Here is a tiny trained network, its code and every weight. The questions are about switching its units off for an input and a target symbol, where a switched-off unit gives its printed mean instead of its output.

import numpy as np


def w(rows, s, z=0):
    codes = np.array(rows[::2]) - 128.0
    scale = np.full(codes.shape[1], s)
    scale[-1] = z or s
    return codes * scale


def f(y):
    return np.maximum(y, 0)


def softmax(a):
    e = np.exp(a - a.max(-1, keepdims=True))
    return e / e.sum(-1, keepdims=True)


def log_softmax(a):
    a = a - a.max(-1, keepdims=True)
    return a - np.log(np.exp(a).sum(-1, keepdims=True))


def net(x, mask):
    ids = ['ΓΘΛβδεζμξπστ'.index(c) for c in x.split()]
    T = len(ids)
    res = E[ids] + P[:T]
    q, k, v = (res @ M[0].T for M in (Q, K, V))
    z = softmax(np.where(np.tri(T) > 0, q @ k.T / 2**0.5, -1e9)) @ v
    res = res + np.where(mask[0], z, O[0][:, -1]) @ O[0][:, :-1]
    y = f(res @ A[0][:, :-1].T + A[0][:, -1])
    res = res + np.where(mask[1:9], y, B[0][:, -1]) @ B[0][:, :-1]
    return log_softmax(res[-1] @ U[:, :-1].T + U[:, -1])


Q, K, V, O, A, B = {}, {}, {}, {}, {}, {}
E = w([
[155,196,130,204,89,100,130],'Γ',
[156,168,62,46,142,43,62],'Θ',
[99,167,181,140,140,225,79],'Λ',
[148,156,163,111,48,108,176],'β',
[103,105,120,137,121,207,187],'δ',
[178,66,171,125,210,91,52],'ε',
[168,51,26,173,147,176,160],'ζ',
[64,109,152,110,124,126,188],'μ',
[189,163,131,51,127,198,180],'ξ',
[105,51,110,131,84,129,2],'π',
[81,230,140,77,174,58,47],'σ',
[56,99,141,119,123,123,192],'τ',
],0.016)
P = w([
[142,255,11,136,98,238,187],'0',
[89,181,55,141,126,177,162],'1',
[89,145,86,127,124,136,135],'2',
[91,120,106,127,126,109,120],'3',
[106,101,134,139,122,102,107],'4',
[116,86,157,140,109,98,85],'5',
[133,61,176,129,74,101,67],'6',
[147,37,189,132,60,97,43],'7',
[149,39,198,122,58,91,46],'8',
],0.005)
Q[0] = w([
[123,84,158,196,82,238,254],'head 1',
[76,79,112,129,154,151,133],'head 1',
],0.012)
K[0] = w([
[63,150,90,7,144,191,234],'head 1',
[79,84,109,98,254,174,111],'head 1',
],0.0078)
V[0] = w([
[131,2,141,37,160,233,15],'head 1',
[68,140,38,93,93,162,57],'head 1',
],0.005)
O[0] = w([
[94,158,4,91,153,205,81,193],'head 1',
[75,160,46,210,69,107,93,250],'head 1',
],0.011,0.0017)
A[0] = w([
[83,213,95,166,79,21,119,221],'neuron 1',
[98,65,210,105,72,116,109,153],'neuron 2',
[134,145,227,166,117,29,118,156],'neuron 3',
[90,179,141,140,90,207,155,255],'neuron 4',
[249,64,33,159,147,136,133,136],'neuron 5',
[81,245,156,124,171,184,49,184],'neuron 6',
[204,163,182,5,197,137,101,208],'neuron 7',
[119,149,1,108,124,177,77,128],'neuron 8',
],0.0083,0.005)
B[0] = w([
[156,95,2,96,111,123,134,223],'neuron 1',
[90,69,167,114,124,146,108,178],'neuron 2',
[33,101,132,110,108,133,134,193],'neuron 3',
[131,134,74,142,20,212,139,233],'neuron 4',
[130,133,156,209,161,80,179,198],'neuron 5',
[93,188,176,145,180,114,92,223],'neuron 6',
[130,195,202,110,131,83,202,186],'neuron 7',
[159,80,198,117,220,152,128,254],'neuron 8',
],0.0095,0.0091)
U = w([
[50,79,149,65,143,89,141,189],'Γ',
[254,133,71,74,118,94,93,253],'Θ',
[94,214,174,181,119,174,75,92],'Λ',
[154,153,127,121,135,137,116,75],'β',
[120,98,21,119,46,217,162,187],'δ',
[144,192,188,105,207,78,134,152],'ε',
[169,101,122,197,169,123,180,110],'ζ',
[149,149,131,109,145,138,126,52],'μ',
[218,221,156,79,116,158,189,181],'ξ',
[120,101,105,84,204,161,72,84],'π',
[65,216,84,136,145,78,110,59],'σ',
[104,82,221,111,119,113,119,46],'τ',
],0.0086,0.0042)

Each question gives the input, a string of symbols that net reads in full, and the target symbol t.
The units are the heads (2 rows each of Q, K, V and O) and the neurons (one row each of A and B). Each row of codes is followed by its name. A weight is (code - 128) times the scale printed after its matrix; where a second scale follows, it is the last column's (O, A, B and U).
mask holds one flag per unit, heads first, then neurons. A switched-off unit (its flag False) gives its mean, the last column of its rows in O or B, instead of its output. The means were averaged over made-up inputs and are rounded, as every weight is.
A unit's drop is (log p(t) with every unit on - log p(t) with that unit switched off) / (log p(t) with every unit on - log p(t) with every unit switched off).
The circuit of an input: a set's keep is (log p(t) with only the set's units on - log p(t) with every unit switched off) / (log p(t) with every unit on - log p(t) with every unit switched off). Starting from all 9 units, units are removed one at a time, each time the one whose removal leaves the highest keep (on an exact tie, the one counted first), for as long as the keep stays at least 0.8.
circuit, biggest first: the units of the circuit, biggest drop first
unit that matters most: the unit with the biggest drop
k most important neurons: the k neurons with the biggest drops, biggest first
drop when u is switched off: that unit's drop, to one decimal
input τ ξ τ μ, target δ: unit that matters most	neuron 8
input π π σ, target π: 3 most important neurons	[neuron 8; neuron 1; neuron 6]
input Λ π μ Θ β ε Γ, target δ: 2 most important neurons	[neuron 1; neuron 8]
input μ ε σ, target ε: circuit, biggest first	[head 1; neuron 7; neuron 8]
input β δ ε δ Λ ξ π, target π: circuit, biggest first	[head 1; neuron 8]
input β ε τ, target δ: 4 most important neurons	[neuron 8; neuron 6; neuron 7; neuron 5]
input δ ζ Γ π ζ ε σ, target ε: 3 most important neurons	[neuron 7; neuron 6; neuron 8]
input σ ε Θ, target ε: 2 most important neurons	[neuron 7; neuron 8]
input μ Λ Θ, target Θ: 3 most important neurons	[neuron 1; neuron 3; neuron 2]
input σ ε δ π β Λ δ π Θ, target π: 2 most important neurons	[neuron 8; neuron 1]
input Θ δ β Λ δ π ε, target ε: drop when head 1 is switched off	0.6
input π μ Γ ζ τ τ β Θ, target Γ: drop when neuron 3 is switched off	0.7
input ε ξ ζ σ Θ, target ε: drop when neuron 7 is switched off	0.4
input Γ δ Γ, target Γ: most important neuron	[neuron 3]
input τ τ Θ, target Θ: drop when neuron 1 is switched off	1.0
